Below are the code and all the weights of a small trained network. Each question names an input and a target symbol and asks about switching units off, where a switched-off unit gives its printed mean instead of its output.

import numpy as np


def w(rows, s, z=0):
    codes = np.array(rows[::2]) - 128.0
    scale = np.full(codes.shape[1], s)
    scale[-1] = z or s
    return codes * scale


def f(y):
    return np.maximum(y, 0)


def softmax(a):
    e = np.exp(a - a.max(-1, keepdims=True))
    return e / e.sum(-1, keepdims=True)


def log_softmax(a):
    a = a - a.max(-1, keepdims=True)
    return a - np.log(np.exp(a).sum(-1, keepdims=True))


def net(x, mask):
    ids = ['ΔΛαβεζηθμξτψω'.index(c) for c in x.split()]
    T = len(ids)
    res = E[ids] + P[:T]
    q, k, v = (res @ M[0].T for M in (Q, K, V))
    z = softmax(np.where(np.tri(T) > 0, q @ k.T / 2**0.5, -1e9)) @ v
    res = res + np.where(mask[0], z, O[0][:, -1]) @ O[0][:, :-1]
    y = f(res @ A[0][:, :-1].T + A[0][:, -1])
    res = res + np.where(mask[1:13], y, B[0][:, -1]) @ B[0][:, :-1]
    return log_softmax(res[-1] @ U[:, :-1].T + U[:, -1])


Q, K, V, O, A, B = {}, {}, {}, {}, {}, {}
E = w([
[85,118,91,136,62,164],'Δ',
[120,5,129,127,218,185],'Λ',
[51,129,56,110,155,179],'α',
[18,92,53,158,80,84],'β',
[137,93,131,186,116,125],'ε',
[130,70,179,140,162,182],'ζ',
[66,147,78,190,110,101],'η',
[145,116,99,123,112,75],'θ',
[140,159,155,204,178,230],'μ',
[32,64,52,133,199,165],'ξ',
[72,53,49,123,102,141],'τ',
[96,127,97,139,134,127],'ψ',
[90,141,178,213,150,130],'ω',
],0.016)
P = w([
[54,79,141,156,117,126],'0',
[125,150,150,49,173,131],'1',
[104,155,141,75,253,172],'2',
[134,167,106,89,229,189],'3',
[113,157,40,69,167,175],'4',
[148,138,65,64,165,187],'5',
[65,182,30,87,154,133],'6',
],0.011)
Q[0] = w([
[1,128,67,65,156,209],'h0',
[11,41,39,139,242,184],'h0',
],0.0059)
K[0] = w([
[78,57,189,243,110,93],'h0',
[116,65,109,255,75,173],'h0',
],0.0082)
V[0] = w([
[156,97,183,105,224,225],'h0',
[117,1,108,84,82,140],'h0',
],0.0094)
O[0] = w([
[71,163,205,3,66,29,74],'h0',
[211,185,65,44,179,37,246],'h0',
],0.014,0.012)
A[0] = w([
[75,130,203,21,70,156,71],'n0',
[160,132,115,110,77,77,62],'n1',
[113,57,170,195,97,114,6],'n2',
[92,105,148,57,113,104,99],'n3',
[171,186,156,76,38,210,128],'n4',
[70,65,133,113,136,234,163],'n5',
[185,151,254,187,115,111,136],'n6',
[218,95,111,110,154,119,127],'n7',
[32,162,21,51,212,239,254],'n8',
[105,249,75,173,95,90,32],'n9',
[86,52,94,236,201,200,200],'n10',
[194,171,117,74,92,24,51],'n11',
],0.008,0.0038)
B[0] = w([
[151,146,146,200,62,200,142],'n0',
[120,180,177,121,169,159,142],'n1',
[90,93,196,56,157,163,129],'n2',
[151,160,221,85,130,143,141],'n3',
[109,183,130,126,189,77,130],'n4',
[45,21,136,172,93,111,144],'n5',
[136,168,65,105,180,123,129],'n6',
[113,195,136,163,153,151,190],'n7',
[151,133,156,125,84,68,255],'n8',
[149,84,178,118,126,183,152],'n9',
[155,97,147,106,58,172,187],'n10',
[111,94,219,172,255,192,182],'n11',
],0.0079,0.03)
U = w([
[204,187,109,98,99,90,106],'Δ',
[115,95,195,98,176,183,5],'Λ',
[150,152,140,47,99,51,85],'α',
[254,173,124,206,132,221,15],'β',
[157,90,147,132,155,123,201],'ε',
[207,100,252,121,91,63,3],'ζ',
[145,98,184,207,94,234,193],'η',
[210,95,156,141,110,101,206],'θ',
[28,176,186,124,74,174,156],'μ',
[83,162,152,58,177,27,143],'ξ',
[157,171,96,231,255,106,121],'τ',
[169,116,150,101,83,72,174],'ψ',
[55,71,167,129,110,146,203],'ω',
],0.006,0.0043)

Each question gives the input, a string of symbols that net reads in full, and the target symbol t.
The units are the heads (2 rows each of Q, K, V and O) and the neurons (one row each of A and B). Each row of codes is followed by its name. A weight is (code - 128) times the scale printed after its matrix; where a second scale follows, it is the last column's (O, A, B and U).
mask holds one flag per unit, heads first, then neurons. A switched-off unit (its flag False) gives its mean, the last column of its rows in O or B, instead of its output. The means were averaged over made-up inputs and are rounded, as every weight is.
A unit's drop is (log p(t) with every unit on - log p(t) with that unit switched off) / (log p(t) with every unit on - log p(t) with every unit switched off).
The circuit of an input: a set's keep is (log p(t) with only the set's units on - log p(t) with every unit switched off) / (log p(t) with every unit on - log p(t) with every unit switched off). Starting from the 12 units with the biggest drops (on a tie, the unit counted first), units are removed one at a time, each time the one whose removal leaves the highest keep (on an exact tie, the one counted first), for as long as the keep stays at least 0.8.
circuit, biggest first: the units of the circuit, biggest drop first
k most important neurons: the k neurons with the biggest drops, biggest first
drop of u: that unit's drop, to one decimal
input Λ β ξ τ ω τ α, target Λ: circuit, biggest first	(n11 h0 n0)
input β ξ τ μ α, target β: circuit, biggest first	(h0 n10)
input ξ β τ τ η Λ, target ξ: circuit, biggest first	(h0 n10)
input τ τ Λ τ μ, target τ: circuit, biggest first	(h0 n10)
input τ τ Δ θ, target τ: circuit, biggest first	(n11 n10 n8)
input τ ε θ, target τ: circuit, biggest first	(n11 n10 h0)
input β θ θ, target β: most important neuron	(n10)
input ω τ μ η Δ η τ, target ω: 2 most important neurons	(n5 n7)
input η τ β τ α, target η: circuit, biggest first	(h0 n5)
input η ω η τ, target η: 2 most important neurons	(n10 n5)
input Λ β β τ η β, target Λ: circuit, biggest first	(n11 h0 n8 n0)
input Λ μ θ, target Λ: circuit, biggest first	(h0 n11 n8)
input Λ τ η ψ ξ, target Λ: 2 most important neurons	(n11 n0)
input β θ β τ, target β: 2 most important neurons	(n10 n7)
input τ τ η τ ε η, target τ: circuit, biggest first	(h0 n10 n11)
input τ ξ τ τ θ μ τ, target τ: 2 most important neurons	(n11 n10)
input η η τ ξ θ ψ, target η: 2 most important neurons	(n10 n5)
input μ η τ ζ, target μ: most important neuron	(n0)
input τ τ β θ β ζ, target τ: 2 most important neurons	(n10 n7)
input η β ξ ξ β, target η: 2 most important neurons	(n10 n5)
input ξ Λ η, target ξ: most important neuron	(n10)
input β ψ τ β α τ ξ, target β: drop of n7	0.1
input β τ μ τ α ψ β, target β: drop of h0	1.2
input μ Δ η β, target μ: drop of h0	1.2
input η β μ ζ, target η: drop of n4	0.0
